Rows, each with the group of its hidden value
[  24   85  -63 -123 -111 -112  189  150   59  -33   89   51 -138    3
    5  127   17    0  -43 -208   15   33  -85 -129  137   23  -17  -34
  -38   41  102   57  -97  -24 -190  181   33 -184 -209   94  109  -45
   31   89  144  -76  114] => j578
[ -57 -111 -121  174  -32  145   76  -54  -71  -30  -71  108  -40   20
    4  -66  -36  -27 -155 -175   -4   -8  -29 -101  111  -56   75  -65
   53 -165   52  -17    7  -18   82 -194   42  -22   60 -124   31 -155
   15   -4 -212  -67  175] => j928
[   2   49  -70   96   34 -123  -91    0  -55  -68  106  101  -21  -55
  -59  -94  -40 -104   14  -80   27  203   30    9  -69   38   87   34
   68  -43   42  -25   68   -7  179 -161 -176   40  -76 -116   -2    4
   -9   52  -44 -193   52] => j578
[  35   27  -45  -50 -105  -41    4  -48  154   21   10   11   -3  -37
  -30  114  -21 -121   36    5 -115  235  100  -26  -11  113  154   14
  107    5   -9  106   26  176  106  -38  -92  131  -39   25   79  -72
  -60   96  121 -135 -133] => J901
[  80  -60  -63 -174  -63   20   92  -30  166  -50   92  -80    3   35
 -104  -30  -39 -123 -112 -110  144  205  -65  121   78  125    4   31
  155 -117  -55  -14  130   -1   15 -100 -114  121   -7  -92  -32   58
   15 -158  -79 -135  -43] => J20
[ -99   87   62  -98  -27  -52  104 -105  -88   16 -233  -30    8   63
 -114   25  103  141  -71  -29  181 -161 -104   26   74  -50 -120  -96
  -20  -50    9  -87  -21  157  -90   29  222  -84  -95  -88  -38  187
  -23 -149 -126  233   51] => j351
[  14   21  -94  -22   -5   18   55  -35  -40    1   38   32  -26  -10
  -31  -11   13   -7   32  -27   11  136  -37  -42   -2   32   29   -2
   15  -55   -7   30   -5   85  149 -105  -69   43  -37  -36  -50   19
  -53   -8  -49   13  -14] => j928
[ 214 -106 -236 -565 -205  138  339   78  343   52  -18 -259 -334  -75
  -95  107 -164   73 -280 -213  -16   13   -6 -281  132    5   24 -168
  100  -56 -177  339 -109 -117   87 -231  177 -149   36 -264   -4   61
   47 -200  157   90 -167] => j578
[ -87  104   -4  154  -55  -36  -85  -59 -115  -82  -98   81  119  130
  -28  -48   49  -24    7   41    9  110  -74   76   79   13  -31   20
   80 -109  143 -159   56    5  106  -33 -163   16   -8  -78  -31   25
 -130    8  -86  -71    6] => J901
[ -31   16  -65  -39  -20   -2   19   -6   97  -31  -11   20  -27   17
  -40   33   -9  -56 -104  -39   14  145  -66   41   65   63   71   -2
   86  -75   32   53   67   51  -10  -58  -30   37  -36  -14   30  -91
   38   89   21 -150  -24] => j759
[-155  -24  -98  -21   41   38  -51 -135  -29  -50    3  102  -20   27
  -56   27  -37   28 -154  -16   -7  184 -226  114  -16   -7   31   36
   13 -111  136   14  148   89  -57  -14  -41   40 -110   31  -60  -64
    6  213   10 -113  -13] => j759
[ 190  207   25 -399 -210 -116   17   43  297 -140   27 -125  -88   -1
 -170  202  -28 -116  -55   49   32  370 -104  105   49  143  -89   18
  194   11   37   10   51   35   67   80 -244   82  -71   60  -51  108
 -113   96  273 -106 -298] => J441
[-58  70 -39 -57 -66   0  30 -49 -12   1 -64  28 -17 -19   5  -4  67 -36
 -56 -44  22  -9 -79 -37  25  28 -30 -14  38 -66  24 -36  29  58  29 -57
  31  -1 -94 -69 -48 102 -33 -17 -44  24  30] => J171
[ -52   92   23  -17  -97   -6   52   23  -62   56 -203  -97 -150 -142
   97  123   97  -47   15   45 -174  -62  -77 -184   20  -23   -3  -72
  -93   56   68   26 -146  140  163 -120  -14   50 -147  -10    4   55
  -73  137  -84  206   -7] => j956
[ 124  -89 -224   -7   48   81  131   15  -13 -160    0   47  -23  251
 -180 -126 -160   59 -213 -146  120  318   12  107   76  -31   35  -43
  222 -174   25   22  118 -136  111 -245 -168   -9  180 -261   22 -181
   75 -189 -197 -178  -61] => j109
[  62   81  112  208  -83  -94 -185 -190   27 -260   -7  189  200  107
 -270  -51  -18 -157  -77 -109  206  327   41  256   24   27   33  -40
  240  -81  110 -238  197  101   84   66 -195   97   74   37   39  -89
 -112   24  -70 -305  109] => j928
[-172   48  -23  -35  -13  -16  -56 -137  -93  -57  -72   77  -11   -7
  -36    8   42    7 -156  -30   62   47 -255   94  -18  -36  -63   39
  -10  -99  143 -101  135   69  -92    8    2   12 -182  -16 -101  109
  -13  122  -61   -5   55] => J171
[  89   84  -44  -81  -21  -50   82  -18  118  -71   33   26  -95  -77
 -124   51   15  -70  -36 -146   59  196  -56  -29  -16   66    6  -72
   77   39   40    7    0  122   30    7  -34   40 -111   30   -5  -49
    1  121   79  -70  -29] => J20
[  30   66  -76    0 -113  -67  151    5 -169    3 -103    9 -129  -60
  -14   98   19  -17   43  -82   14   76  -42 -156   -9  -76   -9   81
  -29  -66   96  -54  -65  105   52 -120  -69   58 -152 -107  -42  122
  -30    8 -134  162  -47] => j956
[-184 -101  125 -520 -112  296  439 -120   88  139 -390 -321  -30  290
    6  215  160  238 -224   60   27 -345 -414  185  356   57 -379 -258
  -91  -62   -7  -10  -50  271 -398  237  370  -28  -77  138  -22  157
  -46 -299 -259  566  -47] => J20
[ -98  105   90   13  -43  -23  -31   11  141  192  -86  -40  -44 -253
  177   98  182 -207  180  125 -225 -114  113 -188  -22  201  134  -54
  -28   81 -125  116 -100  303  160 -101   92  149 -136   77   58   36
  -56  146   60   39  -21] => j956
[-30  57 -76 -17 -18  27  53 -50  24  10 -57  21 -16  -8 -37  15  52 -12
 -19 -15  44  77 -80 -37  44  42  35  -3  51 -91  15  25  24 114  33 -80
  28  40 -42 -45 -53  -5  -9  54   4 -15 -54] => j928
[-279  196  191   12   27  -79 -159 -157 -152  -33  -75   25  -12 -204
  -47 -228  231   -9  -19  -94  257 -418 -423  -68   57   -7 -304 -148
 -142  -98   89 -312   69   -8 -110   47  206 -240 -340 -165 -320  522
 -161  -14  -42  137  304] => j109
[  28  -11 -119  -12  -85  -57   80  -81  -80  -59   17   84   13   73
 -126   10  -55   79  -72 -144  130  143    8  -30   20  -77   54   37
   37  -84   45   -9   21   13   31  -17  -13  -65  -36  -99    6   44
  -41 -104  -31  -21   50] => J901
[-165  164   74  391   -7 -105 -278 -116 -192 -112   -1  260  280  105
   18  -39  109 -167  145  147  -11  267  -45  241   -9   93   27  181
  106 -124  211 -303  148  123  163   39 -341  210  -28  123  -23  -49
 -169  200 -119 -225   50] => j882
[-132  117  -15  152   78  132   22  161  105  202 -128   54 -198 -352
  265  206  188 -179  161  285 -188  -27  -25 -303   49  151  214  138
  -44 -155 -162  163 -138  284  143 -297   81  210  -36  136  -59 -172
   83  434   31   12 -146] => J171
[ -45  -95  -77   37    6  125  -21 -164  -69   31   23   -2   79  -28
  -30  -79   20   -1   -5   57  100  100  -59   11    7   12   72   64
    8 -179 -109  -12   67   88  248 -222  -58  124   66  -96 -143  112
 -104 -146 -191   51   27] => j109
[ -77   61 -142  -72  -12  -23   94    6  -65   70   17   20   14   84
   56  -39   44  -26   51  -23  -34   64  -83   26   25  103  -39   74
   48  -93   75   -9   41   49   23  -84  -64   74 -112  -96  -44   74
   -1  -33  -60    7  -83] => j578
[  92   93  -50  -73  -95  -69  138   56  -11   38  -58  -58  -19   43
  -23  -25   44  -30   91  -66    8    6  120 -102   59   65  -21  -66
   75   -1  -44    4  -97   45  181 -126  -25    1  -11 -163   36  102
  -59 -208  -81   92  -36] => J901
[ -18   81    1   70  -37  -97 -116  -41   11  -58   -7   58   91  -63
  -24    1   80 -115 -122  -36  134  100    9  139  -13   34   94   62
   70   -9   13  -69   22   53  204  -80  -39  140   -4   96   62  -65
   53   75 -134 -104  189] => j956
[-241   80   71  -19   58   97    8  136   62  215  -98  -74  -84 -129
  308   53  200 -122  167  279 -288 -201 -109 -149  115  227   -6  -21
  -90  -53  -97   89  -76  154   46 -132   22   57 -137   32  -39   73
  -59  120  -20   76  -65] => j956
[ -27   29  -56   18  -32    9   45  -22  -13    0  -12   56  -55  -43
  -11   16   13  -80   -7  -65   -8   84  -50  -34   30   46   24    5
   48  -88   42  -11   17   96   67 -108  -33   70  -64  -30  -15  -24
   -6   78  -66  -38    9] => j759
[ -58   63   55   86  -11 -103  104    4 -172   20 -226  -10 -144 -105
  -41   93   60   18   23  -28   62  -59  -28 -141    9  -97   15   -6
  -77  -40   45  -57  -77  187  -25 -128   69   11 -161 -113    5  101
   24   26 -194  188   26] => J441
[-153   83   14  110  244   74 -112  206   -6  184   58   47 -127 -281
  285    9  153 -110  174  312 -226  -57   27  -99  -29  199  115   11
 -112   -8 -220  146 -193  140  481 -348  -43  161   25  181   -1 -159
   41  272 -144   46   90] => j351
[-102  116 -472  -62   33  -70  256   31 -416   90   48  119   -1  281
  116  -88    3  136  115  -83  -76  224 -206   13 -108   -3 -123  317
   15 -164  336  -62   74  -44  -36 -140 -235  114 -243 -265 -159  138
   62  -20 -135  132 -285] => J441
[ 107   16 -168  214  107 -195 -187   37  -80 -176  311  190  -49 -113
 -125 -242 -147 -185    6 -201   77  408  111  -11 -179   20  189   73
  124  -43   44  -19  141 -160  320 -296 -367   28  -60 -237  -14  -44
   25   60  -37 -433  113] => j928
[-380  -19 -199  149  209  142 -271 -308  -76    9   75  355   80 -114
  -11   27   -6   -1 -165  182   90  313 -380  259 -158   40  148  362
   57 -391  125  -45  347  222  -34 -148   -8  289  -71  151 -277 -133
   91  571   45 -259 -112] => J901
[ -34   58  -85   15  -45    8   59   30  -82  -72 -103   49  -46   96
  -20   -4   -3   30 -107  -44    7   68  -92  -17   89  -32  -47   -8
   64 -109  109  -63    5  -57   47  -97  -77  -52  -17 -121  -12  -14
  -20   -1 -105  -12    8] => J441
[-156 -120    0  117   49  248  -61  -76  -37  135   43  -36   33 -176
  175  -21  118  -16  102  247  -63  -42 -132 -152   88   67  103   60
 -152 -175 -206   46  -64   99  326 -229  -52   89   53   45 -181   97
 -196  -26 -150  118   87] => J20
[   6   11  -58  -23   23   36   56  -37   36  -35  -37  -25  -55  -19
  -63  -21   19  -20  -62  -50   29  123  -95  -13   25   36    8  -66
   43  -35   15    5   17   70   89 -110  -48   42  -43  -68  -43  -21
  -19   22  -60  -12  -22] => J20
[ -75  -43   15 -145 -130  -22   56  -63 -128  -25  -28  -66   -3   89
    0  -31   -4   64 -113 -116  -24  -99 -119   31   82  -47 -149 -113
  -79   23   87  -87  -40  -67   85   33  -39 -117 -124  -69   20  207
 -146 -221 -185  165  212] => j882
[  44  -66 -204  129  198  171  -72   10  265  -31  159  208  147  203
  -17  -65  -72  -32   -7  147 -196  474  261  123   -7  239  323  -79
  267  -35 -172  289  112  104  278 -136 -162   98  316   84  169 -535
   22   91  140 -467 -145] => j109
[ -89   49   28  -62  -89   55   68 -102   -6   17 -168  -13   59  112
  -21   79   78   15  -33   34  -20   -1 -103   83  112   49  -74  -63
   42  -62   68  -55    8  178   -6   44   43   62  -27   50    5   13
  -84  -10  -85  110  -28] => j578
[-48  54 -28 -14 -43 -50  14 -28   7 -10 -61  34 -17   5 -35  32  17 -13
 -41 -28   2  64 -21 -12  32  26  29 -13  45 -42  40  -4  11  73  37 -42
  -6   0 -70 -52  21  13 -27  30  -6 -34  -1] => j351
[ -20    6  -20  -90 -127  -63  107   13    4    2  -20  -43  -16   28
   16   17   36  -84  -55 -107   47    8  -41  -22   83   36   -8   29
   32  -55   23  -34   46   10  -97  -13  -28   -4 -144 -103   29  145
   -4 -151  -91  -18   52] => J171
[   0 -234  112 -351  -62  108  144  -87 -148 -125 -156 -299  -46  398
  -90  -47 -159  104 -259  -72 -261   64 -144  385  106  -38 -329 -427
  -34  188  150  -54   11  -25  200  -12 -276    9    4  -54  184   44
 -176 -425 -546  318  146] => j928
[ -44   86 -224  -31  -48  -90  -17   -2  -98   25   66   -3  137   79
   93  -48   89   -7  -80  -19   60  141  -81  117  -29   32   71  191
   15  -13  102    3   13  -65  204  -83 -128  131  -69    9    0   13
   55   -7  -94  -31   64] => j956
[-275   22    5    8   58  104 -263  -44  200  113   45   19   10 -173
  222   -4   64 -292   -2  236 -326   99 -161  120  -16  296   92   67
   81 -107   20   55  155  124  190 -198 -165  285  -87   92  -58  -84
  -43  388   68 -263 -105] => J901
[  72   76  -72  -98  -55 -159   58  -78    9 -139  -97   27    5  162
 -247  -34  -84    3 -160 -192  155  220   24  162  -22  -13  -31  -49
  208  -31  128  -77  132   30  -38  -43  -56   19  -47 -207   56   18
   53 -101  -56 -108  -81] => j351
[-118   -5  124 -229 -134  -48    0 -112 -132  -56  -85 -138   10  104
  -20  -91   36   12 -142 -110  -25 -178 -211  138   67  -14 -288 -200
  -71   67  128 -183   35  -57   35   68  -55 -108 -203 -108  -22  354
 -182 -280 -247  212  232] => j956
[-137  -43 -116  -78  120  130 -114 -105  158   20  131   90  155  124
   15 -155   26   36 -121   62  -42   83  -41  158   28  174   76 -109
   98  -51 -107  140  133    5  138  -31   42  -45   92   25    0 -111
  -34  -41   80 -228   76] => j928
[-46  49 -21  -4 -56 -56   6 -44  20   8 -47  36  -1 -18 -29  38  24 -37
 -14 -29  -1  66   6 -20  20  42  53   1  45 -39  23   1  13 102  47 -39
  -1  26 -74 -38  25  23 -36  28   5 -41  -1] => j351
[-171  182   88  293 -100  -69 -240 -137 -147 -103  -29  216  290  128
   38  -19  133 -195  118  115  -32  200 -114  253   45  124  -65  160
  127 -134  255 -346  152  107  110  102 -318  211  -55  136  -48   18
 -210  175  -96 -179   37] => j882
[-143   15  205 -233 -227  -62   14 -126 -160  -55 -223 -288  110  239
  -25  -88   90   98 -126  -50  -14 -289 -261  154  207  -55 -359 -275
 -122  101  177 -232  -28 -100   11  173  -54 -194 -186 -148   -6  449
 -302 -435 -261  336  228] => J901
[ -56  -47 -395  -41   83  153  176   21 -182   23  118   88   29  255
   65 -193  -33  174  -59  -73   -4  133 -161  -23   56    8  -44   77
   39 -197   79   53   44 -185  117 -187 -111  -76   34 -227 -131  -20
    4 -161 -116   -8  -51] => j109
[  79 -123  408 -114 -181    0  -87  -87  211 -203 -179 -132 -128 -111
 -205  126  -83 -139 -283 -105  -21  -49   89   74  137  -45  -38 -426
   36  143 -115  -55  -36   98  135   34   13  -98   44   87  228   -3
 -161 -142 -209    6  350] => j956
[-32  37 -63 -11 -31 -44  28 -32 -26 -20 -54 -20 -17  38 -37   6  17  22
 -38 -37 -17  95 -61 -29  30  -8  46 -49  -3   4  72  45   3  57  43 -34
 -41 -27 -90 -66  17   4 -38  18  -1 -18  -5] => j759
[  67  -38 -103 -227    7   36  194   26  135   22  -87 -154 -206  -58
  -89    2  -34   26 -154 -137   30   15  -46 -118   41   14   23 -163
   39    3  -74  166  -31   47   24 -192  115  -39  -59 -193    6    8
   88  -81  -34   60  -63] => j109
